Here is a tiny trained network, its code and every weight. The questions are about switching its units off for an input and a class, where a switched-off unit gives its printed mean instead of its output.

import numpy as np


def w(rows, s, z=0):
    codes = np.array(rows[::2]) - 128.0
    scale = np.full(codes.shape[1], s)
    scale[-1] = z or s
    return codes * scale


def f(y):
    return y / 2 * (1 + np.tanh(0.7978845608 * (y + 0.044715 * y**3)))


def log_softmax(a):
    a = a - a.max(-1, keepdims=True)
    return a - np.log(np.exp(a).sum(-1, keepdims=True))


def net(x, mask):
    res = np.array(x, float).reshape(1, 2) / 4 @ E
    y = f(res @ A[0][:, :-1].T + A[0][:, -1])
    res = res + np.where(mask, y, B[0][:, -1]) @ B[0][:, :-1]
    return log_softmax(res[-1] @ U[:, :-1].T + U[:, -1])


A, B = {}, {}
E = w([
[68,117,76,38],'x0',
[184,250,161,66],'x1',
],0.012)
A[0] = w([
[96,102,118,37,58],'neuron 1',
[184,155,130,204,83],'neuron 2',
[185,138,156,203,75],'neuron 3',
[159,105,139,115,210],'neuron 4',
[144,125,118,125,227],'neuron 5',
[141,103,218,125,104],'neuron 6',
[160,182,133,111,112],'neuron 7',
[118,98,214,99,108],'neuron 8',
[115,40,105,170,76],'neuron 9',
[169,169,150,84,96],'neuron 10',
[99,105,104,8,80],'neuron 11',
[139,201,157,112,88],'neuron 12',
[147,146,107,129,222],'neuron 13',
[191,166,104,86,88],'neuron 14',
[189,94,149,147,79],'neuron 15',
[182,165,146,218,121],'neuron 16',
[115,64,117,157,65],'neuron 17',
[131,116,163,121,255],'neuron 18',
[134,101,140,112,55],'neuron 19',
[122,149,133,144,216],'neuron 20',
],0.015,0.0094)
B[0] = w([
[41,164,69,191,203],'neuron 1',
[74,131,70,176,195],'neuron 2',
[71,128,58,194,201],'neuron 3',
[156,135,122,57,182],'neuron 4',
[182,121,119,72,198],'neuron 5',
[92,152,110,140,150],'neuron 6',
[124,119,192,158,203],'neuron 7',
[108,204,139,119,122],'neuron 8',
[119,111,252,158,223],'neuron 9',
[91,104,202,148,208],'neuron 10',
[101,146,37,191,246],'neuron 11',
[97,120,215,164,211],'neuron 12',
[179,135,133,60,201],'neuron 13',
[80,98,192,151,198],'neuron 14',
[67,214,128,132,152],'neuron 15',
[111,139,60,151,229],'neuron 16',
[79,139,201,146,185],'neuron 17',
[235,121,115,50,223],'neuron 18',
[41,135,139,132,116],'neuron 19',
[164,127,123,79,191],'neuron 20',
],0.028,0.011)
U = w([
[82,106,232,136,95],'0',
[58,138,8,158,19],'1',
[206,99,98,39,254],'2',
],0.011,0.0043)

Each question gives the input, the list of numbers given to net, and the class t.
The units are the neurons (one row each of A and B). Each row of codes is followed by its name. A weight is (code - 128) times the scale printed after its matrix; where a second scale follows, it is the last column's (A, B and U).
mask holds one flag per neuron, in row order. A switched-off neuron (its flag False) gives its mean, the last column of its row in B, instead of its output. The means were averaged over made-up inputs and are rounded, as every weight is.
A unit's drop is (log p(t) with every unit on - log p(t) with that unit switched off) / (log p(t) with every unit on - log p(t) with every unit switched off).
most important unit: the unit with the biggest drop
k most important neurons: the k neurons with the biggest drops, biggest first
drop when u is switched off: that unit's drop, to one decimal
input [5,-6], class 0: most important unit -> neuron 9
input [-3,3], class 2: 3 most important neurons -> (neuron 9; neuron 11; neuron 1)
input [6,-6], class 0: 2 most important neurons -> (neuron 9; neuron 17)
input [5,4], class 1: 2 most important neurons -> (neuron 11; neuron 9)
input [-7,-6], class 1: 2 most important neurons -> (neuron 3; neuron 16)
input [-7,-5], class 1: 2 most important neurons -> (neuron 3; neuron 16)
input [-3,1], class 2: 2 most important neurons -> (neuron 11; neuron 1)
input [0,-1], class 2: drop when neuron 2 is switched off -> 0.0
input [-4,2], class 1: drop when neuron 2 is switched off -> 0.3
input [-2,0], class 2: drop when neuron 5 is switched off -> 0.0
input [-8,5], class 1: drop when neuron 16 is switched off -> 0.1
